Here is a tiny trained network, its code and every weight. The questions are about switching its units off for an input and a target symbol, where a switched-off unit gives its printed mean instead of its output.

import numpy as np


def w(rows, s, z=0):
    codes = np.array(rows[::2]) - 128.0
    scale = np.full(codes.shape[1], s)
    scale[-1] = z or s
    return codes * scale


def norm(h):
    return h / np.sqrt((h * h).mean(-1, keepdims=True) + 1e-5)


def f(y):
    return y / 2 * (1 + np.tanh(0.7978845608 * (y + 0.044715 * y**3)))


def softmax(a):
    e = np.exp(a - a.max(-1, keepdims=True))
    return e / e.sum(-1, keepdims=True)


def log_softmax(a):
    a = a - a.max(-1, keepdims=True)
    return a - np.log(np.exp(a).sum(-1, keepdims=True))


def net(x, mask):
    ids = ['Δαζηθμξστ'.index(c) for c in x.split()]
    T = len(ids)
    res = E[ids] + P[:T]
    r = norm(res)
    for j in range(2):
        rows = slice(2 * j, 2 * j + 2)
        q, k, v = (r @ M[0][rows].T for M in (Q, K, V))
        z = softmax(np.where(np.tri(T) > 0, q @ k.T / 2**0.5, -1e9)) @ v
        o = O[0][rows]
        res = res + np.where(mask[j], z, o[:, -1]) @ o[:, :-1]
    y = f(norm(res) @ A[0][:, :-1].T + A[0][:, -1])
    res = res + np.where(mask[2:10], y, B[0][:, -1]) @ B[0][:, :-1]
    return log_softmax(norm(res)[-1] @ U[:, :-1].T + U[:, -1])


Q, K, V, O, A, B = {}, {}, {}, {}, {}, {}
E = w([
[155,71,95],'Δ',
[135,194,190],'α',
[63,199,155],'ζ',
[52,144,108],'η',
[14,81,231],'θ',
[88,137,164],'μ',
[1,188,73],'ξ',
[61,73,82],'σ',
[130,249,144],'τ',
],0.0079)
P = w([
[185,108,67],'0',
[165,3,46],'1',
[130,206,180],'2',
[93,72,161],'3',
[165,8,42],'4',
[130,222,193],'5',
[95,70,158],'6',
[170,10,36],'7',
[133,223,199],'8',
[90,64,165],'9',
],0.0038)
Q[0] = w([
[77,105,58],'H0',
[210,253,230],'H0',
[105,152,16],'H1',
[236,57,69],'H1',
],0.0057)
K[0] = w([
[34,73,99],'H0',
[254,223,152],'H0',
[101,91,73],'H1',
[70,6,143],'H1',
],0.0063)
V[0] = w([
[78,182,93],'H0',
[241,185,112],'H0',
[85,129,3],'H1',
[76,63,91],'H1',
],0.0047)
O[0] = w([
[31,151,103,151],'H0',
[155,71,4,2],'H0',
[149,191,72,67],'H1',
[76,70,197,121],'H1',
],0.0049,0.0022)
A[0] = w([
[109,98,42,94],'N0',
[254,113,164,227],'N1',
[161,70,207,215],'N2',
[201,146,87,165],'N3',
[39,116,136,185],'N4',
[195,21,49,54],'N5',
[65,143,116,252],'N6',
[139,197,126,133],'N7',
],0.0087,0.0022)
B[0] = w([
[63,153,254,118],'N0',
[142,100,219,159],'N1',
[102,210,117,223],'N2',
[118,28,96,127],'N3',
[176,160,129,254],'N4',
[153,222,47,152],'N5',
[220,82,104,223],'N6',
[172,111,135,152],'N7',
],0.0056,0.0047)
U = w([
[137,193,73,73],'Δ',
[255,139,118,188],'α',
[168,150,126,2],'ζ',
[223,16,196,152],'η',
[27,59,223,197],'θ',
[75,224,252,153],'μ',
[28,189,103,92],'ξ',
[56,112,106,230],'σ',
[188,105,61,67],'τ',
],0.0087,0.0046)

Each question gives the input, a string of symbols that net reads in full, and the target symbol t.
The units are the heads (2 rows each of Q, K, V and O) and the neurons (one row each of A and B). Each row of codes is followed by its name. A weight is (code - 128) times the scale printed after its matrix; where a second scale follows, it is the last column's (O, A, B and U).
mask holds one flag per unit, heads first, then neurons. A switched-off unit (its flag False) gives its mean, the last column of its rows in O or B, instead of its output. The means were averaged over made-up inputs and are rounded, as every weight is.
A unit's drop is (log p(t) with every unit on - log p(t) with that unit switched off) / (log p(t) with every unit on - log p(t) with every unit switched off).
The circuit of an input: a set's keep is (log p(t) with only the set's units on - log p(t) with every unit switched off) / (log p(t) with every unit on - log p(t) with every unit switched off). Starting from all 10 units, units are removed one at a time, each time the one whose removal leaves the highest keep (on an exact tie, the one counted first), for as long as the keep stays at least 0.8.
units of the circuit, in order: the units of the circuit, biggest drop first
unit that matters most: the unit with the biggest drop
top k neurons: the k neurons with the biggest drops, biggest first
which heads matter: for each layer, one digit per head in row order, 1 if its drop is at least 0.15 and else 0, layers parted by /
drop of u: that unit's drop, to one decimal
input μ μ μ θ τ Δ, target μ: top 2 neurons => N1, N6
input σ σ σ α η, target η: top 2 neurons => N2, N6
input μ τ μ σ η η η η, target η: units of the circuit, in order => N6, N2, H0
input μ α σ, target μ: top 2 neurons => N4, N5
input Δ μ μ α μ μ μ μ, target μ: which heads matter => 00
input α ζ α μ μ α μ Δ σ, target α: unit that matters most => N6
input α α μ, target α: which heads matter => 10
input σ μ μ μ τ ξ μ η Δ τ, target α: which heads matter => 10
input α α η, target α: units of the circuit, in order => N6, N2, H0
input α τ μ σ μ η, target α: top 3 neurons => N6, N2, N7
input μ μ σ, target μ: which heads matter => 11
input ξ μ η Δ, target μ: which heads matter => 10
input α Δ α μ η ξ μ μ σ, target α: which heads matter => 00
input Δ α μ σ σ α σ μ, target μ: unit that matters most => H0
input α μ α τ μ ξ ξ μ μ, target α: drop of N3 => -0.1
input σ μ α σ τ η θ θ ξ τ, target α: drop of N1 => -0.1
